Here is a tiny trained network, its code and every weight. The questions are about switching its units off for an input and a class, where a switched-off unit gives its printed mean instead of its output.

import numpy as np


def w(rows, s, z=0):
    codes = np.array(rows[::2]) - 128.0
    scale = np.full(codes.shape[1], s)
    scale[-1] = z or s
    return codes * scale


def f(y):
    return y / 2 * (1 + np.tanh(0.7978845608 * (y + 0.044715 * y**3)))


def log_softmax(a):
    a = a - a.max(-1, keepdims=True)
    return a - np.log(np.exp(a).sum(-1, keepdims=True))


def net(x, mask):
    res = np.array(x, float).reshape(1, 8) / 4 @ E
    y = f(res @ A[0][:, :-1].T + A[0][:, -1])
    res = res + np.where(mask, y, B[0][:, -1]) @ B[0][:, :-1]
    return log_softmax(res[-1] @ U[:, :-1].T + U[:, -1])


A, B = {}, {}
E = w([
[141,34,201,73,234,173,140,138,153],'x0',
[129,128,128,126,127,127,131,130,125],'x1',
[124,123,126,127,122,132,123,124,135],'x2',
[64,90,166,89,117,6,94,169,114],'x3',
[105,83,85,185,129,157,134,252,139],'x4',
[44,107,98,111,126,142,255,94,106],'x5',
[166,28,25,114,138,113,89,82,76],'x6',
[201,68,157,145,59,97,195,131,160],'x7',
],0.0069)
A[0] = w([
[150,76,57,88,122,135,105,112,87,94],'neuron 0',
[67,175,97,119,203,152,83,129,96,67],'neuron 1',
[130,50,75,99,143,112,91,95,93,137],'neuron 2',
[150,87,161,86,214,159,133,130,158,78],'neuron 3',
[57,99,120,122,128,104,197,121,84,89],'neuron 4',
[102,100,99,196,127,144,127,209,165,50],'neuron 5',
[180,166,98,167,134,232,157,95,147,92],'neuron 6',
[86,176,253,131,132,166,148,167,164,75],'neuron 7',
[147,153,103,165,130,227,153,103,157,94],'neuron 8',
[117,159,105,156,52,119,125,115,119,58],'neuron 9',
[198,141,141,133,140,121,52,156,150,68],'neuron 10',
[138,143,168,102,131,101,112,35,140,97],'neuron 11',
[57,108,168,88,101,9,114,176,104,67],'neuron 12',
[146,81,170,68,181,170,129,139,137,61],'neuron 13',
[98,104,101,163,159,146,156,222,109,172],'neuron 14',
[159,56,54,112,161,110,107,109,73,62],'neuron 15',
[171,75,173,87,191,173,139,118,179,133],'neuron 16',
[87,179,99,113,172,151,81,129,81,122],'neuron 17',
[67,142,82,118,137,164,251,116,106,101],'neuron 18',
[139,148,168,113,128,111,115,59,110,79],'neuron 19',
[175,81,134,154,54,94,165,111,175,255],'neuron 20',
[209,157,150,149,102,145,42,159,135,142],'neuron 21',
[100,205,178,111,133,121,159,181,179,93],'neuron 22',
[131,58,185,96,194,169,134,142,146,62],'neuron 23',
[220,74,146,127,29,103,187,130,164,58],'neuron 24',
[50,178,79,86,159,164,60,115,105,128],'neuron 25',
[164,167,164,79,132,99,124,44,119,114],'neuron 26',
[146,212,52,157,59,97,123,120,119,46],'neuron 27',
[112,84,92,199,127,160,106,231,153,108],'neuron 28',
[127,176,93,158,67,105,121,126,106,67],'neuron 29',
[203,156,143,158,159,113,59,159,150,86],'neuron 30',
[132,147,153,83,116,119,120,45,134,81],'neuron 31',
[185,151,106,151,139,205,156,106,129,71],'neuron 32',
],0.0078,0.0096)
B[0] = w([
[171,174,119,198,84,132,152,114,194,153],'neuron 0',
[172,71,201,155,178,135,197,189,138,142],'neuron 1',
[168,184,94,182,115,150,126,94,205,177],'neuron 2',
[48,143,82,169,107,87,142,141,81,158],'neuron 3',
[147,61,172,106,84,97,88,86,125,155],'neuron 4',
[198,107,97,66,62,121,186,180,76,136],'neuron 5',
[154,100,109,79,188,18,39,172,190,171],'neuron 6',
[197,161,74,201,75,125,138,86,193,170],'neuron 7',
[154,88,105,91,145,37,51,150,161,159],'neuron 8',
[87,112,95,182,119,47,184,165,73,136],'neuron 9',
[126,26,188,141,69,86,140,80,89,139],'neuron 10',
[160,132,79,73,74,149,158,182,91,151],'neuron 11',
[153,105,109,100,189,51,39,170,207,168],'neuron 12',
[60,142,101,179,104,52,163,164,57,147],'neuron 13',
[140,170,107,81,101,155,109,116,108,187],'neuron 14',
[209,175,120,211,64,121,157,113,195,153],'neuron 15',
[50,167,89,145,132,101,139,130,95,190],'neuron 16',
[119,121,187,138,179,168,148,156,127,156],'neuron 17',
[124,31,210,126,61,139,87,32,101,183],'neuron 18',
[183,119,97,106,97,132,170,169,88,134],'neuron 19',
[80,166,167,120,228,198,108,129,140,254],'neuron 20',
[87,77,170,122,108,146,119,52,98,178],'neuron 21',
[212,154,108,207,82,132,149,67,202,161],'neuron 22',
[49,156,65,171,102,86,154,149,71,158],'neuron 23',
[143,97,191,167,225,162,187,201,109,159],'neuron 24',
[132,101,185,144,219,189,168,165,137,172],'neuron 25',
[155,156,88,65,85,166,160,182,95,165],'neuron 26',
[2,139,69,185,120,85,165,175,61,159],'neuron 27',
[156,165,104,25,81,173,166,131,89,164],'neuron 28',
[72,126,102,166,123,91,168,150,92,143],'neuron 29',
[111,44,192,126,79,119,136,64,87,147],'neuron 30',
[183,119,116,82,80,143,172,187,73,141],'neuron 31',
[161,98,97,117,152,13,87,190,167,146],'neuron 32',
],0.0085,0.0099)
U = w([
[32,160,70,203,109,60,166,153,55,95],'0',
[230,191,99,246,66,127,151,79,192,83],'1',
[171,89,108,62,172,13,46,171,168,89],'2',
[119,6,195,110,58,131,123,24,79,88],'3',
[186,172,85,1,73,178,183,171,68,100],'4',
[92,189,125,117,164,171,101,86,127,248],'5',
[95,184,124,116,165,170,99,96,121,239],'6',
[144,106,184,173,222,184,188,187,114,72],'7',
],0.0099,0.013)

Each question gives the input, the list of numbers given to net, and the class t.
The units are the neurons (one row each of A and B). Each row of codes is followed by its name. A weight is (code - 128) times the scale printed after its matrix; where a second scale follows, it is the last column's (A, B and U).
mask holds one flag per neuron, in row order. A switched-off neuron (its flag False) gives its mean, the last column of its row in B, instead of its output. The means were averaged over made-up inputs and are rounded, as every weight is.
A unit's drop is (log p(t) with every unit on - log p(t) with that unit switched off) / (log p(t) with every unit on - log p(t) with every unit switched off).
The circuit of an input: a set's keep is (log p(t) with only the set's units on - log p(t) with every unit switched off) / (log p(t) with every unit on - log p(t) with every unit switched off). Starting from the 12 units with the biggest drops (on a tie, the unit counted first), units are removed one at a time, each time the one whose removal leaves the highest keep (on an exact tie, the one counted first), for as long as the keep stays at least 0.8.
units of the circuit, in order: the units of the circuit, biggest drop first
most important unit: the unit with the biggest drop
top k neurons: the k neurons with the biggest drops, biggest first
input [3,-1,8,-8,-8,6,-1,-4], class 2: units of the circuit, in order	neuron 6; neuron 8
input [4,1,-7,1,4,8,6,-8], class 3: top 2 neurons	neuron 18; neuron 4
input [7,2,5,-8,-3,3,-5,1], class 2: units of the circuit, in order	neuron 6; neuron 8
input [-3,7,1,-7,7,4,0,-3], class 2: top 3 neurons	neuron 6; neuron 8; neuron 32
input [-4,-8,-3,-2,-1,8,5,0], class 3: units of the circuit, in order	neuron 18
input [-3,8,5,-6,-8,-6,0,5], class 4: units of the circuit, in order	neuron 26; neuron 11
input [-6,0,5,-4,8,8,5,8], class 3: top 3 neurons	neuron 18; neuron 4; neuron 26
input [-5,2,-5,4,-2,-2,2,-7], class 7: top 3 neurons	neuron 25; neuron 1; neuron 17
input [-2,5,-6,-2,0,1,6,3], class 1: units of the circuit, in order	neuron 15; neuron 0
input [3,-3,7,7,-7,7,-7,-1], class 1: top 2 neurons	neuron 7; neuron 22
input [1,-1,5,-6,8,-8,3,-8], class 3: units of the circuit, in order	neuron 30; neuron 10
input [4,-1,3,4,3,8,-4,-1], class 3: top 2 neurons	neuron 18; neuron 4
input [1,-8,1,-3,-8,6,1,-7], class 4: units of the circuit, in order	neuron 26; neuron 31
input [-4,2,8,-1,6,-5,4,5], class 5: units of the circuit, in order	neuron 20
input [-4,-5,-1,5,-7,3,8,-7], class 1: units of the circuit, in order	neuron 2; neuron 15
input [2,0,-6,0,6,1,3,-1], class 4: units of the circuit, in order	neuron 28; neuron 14
input [-4,0,6,-2,0,-5,1,-8], class 7: units of the circuit, in order	neuron 25; neuron 1
input [-1,2,-4,-4,-7,-8,-6,2], class 3: top 2 neurons	neuron 21; neuron 30
input [2,0,-4,-5,3,-6,-3,3], class 3: units of the circuit, in order	neuron 21; neuron 30
input [5,-7,-3,-7,8,6,7,8], class 4: top 2 neurons	neuron 28; neuron 14
input [-7,5,-1,1,8,-7,-7,-8], class 4: most important unit	neuron 28
input [6,0,-5,-3,-2,-8,8,2], class 1: top 4 neurons	neuron 15; neuron 2; neuron 0; neuron 18
input [4,-3,-5,5,-8,-4,-3,3], class 4: top 2 neurons	neuron 26; neuron 11
